Here is a tiny trained network, its code and every weight. The questions are about switching its units off for an input and a class, where a switched-off unit gives its printed mean instead of its output.

import numpy as np


def w(rows, s, z=0):
    codes = np.array(rows[::2]) - 128.0
    scale = np.full(codes.shape[1], s)
    scale[-1] = z or s
    return codes * scale


def norm(h):
    return h / np.sqrt((h * h).mean(-1, keepdims=True) + 1e-5)


def f(y):
    return np.maximum(y, 0)


def log_softmax(a):
    a = a - a.max(-1, keepdims=True)
    return a - np.log(np.exp(a).sum(-1, keepdims=True))


def net(x, mask):
    res = np.array(x, float).reshape(1, 5) / 4 @ E
    u = 0
    for l in range(2):
        y = f(norm(res) @ A[l][:, :-1].T + A[l][:, -1])
        res = res + np.where(mask[u : u + 5], y, B[l][:, -1]) @ B[l][:, :-1]
        u += 5
    return log_softmax(norm(res)[-1] @ U[:, :-1].T + U[:, -1])


A, B = {}, {}
E = w([
[107,81,146,84,190,168,90,108],'x0',
[76,49,169,3,139,101,75,63],'x1',
[42,65,108,61,220,183,87,155],'x2',
[114,143,160,75,70,146,129,102],'x3',
[110,38,82,154,230,41,78,180],'x4',
],0.0037)
A[0] = w([
[97,92,75,164,61,137,82,81,66],'L0N1',
[149,150,99,102,63,226,189,128,148],'L0N2',
[87,232,185,52,71,210,182,63,71],'L0N3',
[49,68,208,83,139,89,90,49,51],'L0N4',
[254,254,160,177,68,94,236,128,2],'L0N5',
],0.0033,0.003)
B[0] = w([
[138,123,120,148,151,138,104,97,128],'L0N1',
[50,195,254,143,165,148,142,149,222],'L0N2',
[54,182,160,156,180,238,106,189,235],'L0N3',
[184,32,100,67,133,131,172,72,216],'L0N4',
[190,139,45,137,75,63,154,45,255],'L0N5',
],0.0045,0.0032)
A[1] = w([
[174,201,126,155,59,105,135,69,3],'L1N1',
[133,159,113,173,123,137,151,111,123],'L1N2',
[121,99,68,186,212,96,137,200,83],'L1N3',
[121,117,76,188,139,90,117,131,90],'L1N4',
[154,68,147,2,126,111,100,110,102],'L1N5',
],0.0067,0.0019)
B[1] = w([
[214,181,63,154,137,2,224,144,231],'L1N1',
[135,42,128,71,124,46,180,136,190],'L1N2',
[189,51,170,215,33,225,21,238,230],'L1N3',
[83,111,226,65,104,234,116,128,188],'L1N4',
[86,112,43,41,192,19,84,9,254],'L1N5',
],0.0051,0.0052)
U = w([
[172,24,133,207,89,187,26,254,59],'0',
[76,53,59,50,186,96,66,37,251],'1',
[213,210,90,185,64,53,242,131,164],'2',
[43,242,201,114,141,232,150,139,19],'3',
],0.0082,0.0013)

Each question gives the input, the list of numbers given to net, and the class t.
The units are the neurons (one row each of A and B). Each row of codes is followed by its name. A weight is (code - 128) times the scale printed after its matrix; where a second scale follows, it is the last column's (A, B and U).
mask holds one flag per neuron, layer by layer. A switched-off neuron (its flag False) gives its mean, the last column of its row in B, instead of its output. The means were averaged over made-up inputs and are rounded, as every weight is.
A unit's drop is (log p(t) with every unit on - log p(t) with that unit switched off) / (log p(t) with every unit on - log p(t) with every unit switched off).
The circuit of an input: a set's keep is (log p(t) with only the set's units on - log p(t) with every unit switched off) / (log p(t) with every unit on - log p(t) with every unit switched off). Starting from all 10 units, units are removed one at a time, each time the one whose removal leaves the highest keep (on an exact tie, the one counted first), for as long as the keep stays at least 0.8.
circuit, biggest first: the units of the circuit, biggest drop first
top k neurons: the k neurons with the biggest drops, biggest first
k most important neurons of layer l: the k neurons of layer l with the biggest drops, biggest first
drop when u is switched off: that unit's drop, to one decimal
input [0,6,-2,-4,-8], class 3: circuit, biggest first : [L0N3]
input [-5,4,-1,5,-1], class 3: 3 most important neurons of layer 0 : [L0N3; L0N5; L0N2]
input [-6,5,0,-2,-6], class 3: 2 most important neurons of layer 0 : [L0N3; L0N2]
input [-3,6,6,-2,-8], class 3: top 4 neurons : [L0N3; L0N2; L0N5; L1N2]
input [-4,7,1,-2,-7], class 3: top 2 neurons : [L0N3; L0N2]
input [6,-3,-6,-3,3], class 0: top 2 neurons : [L1N3; L1N4]
input [6,-2,7,6,-4], class 3: 2 most important neurons of layer 1 : [L1N5; L1N2]
input [4,-1,6,-1,2], class 0: top 2 neurons : [L1N3; L0N5]
input [-5,1,1,5,-1], class 3: drop when L0N3 is switched off : 1.0
input [5,-3,3,-2,8], class 0: drop when L1N3 is switched off : 0.1
input [1,0,-1,0,-5], class 3: drop when L0N2 is switched off : 0.8
input [-5,5,4,2,-7], class 3: drop when L0N3 is switched off : 0.6
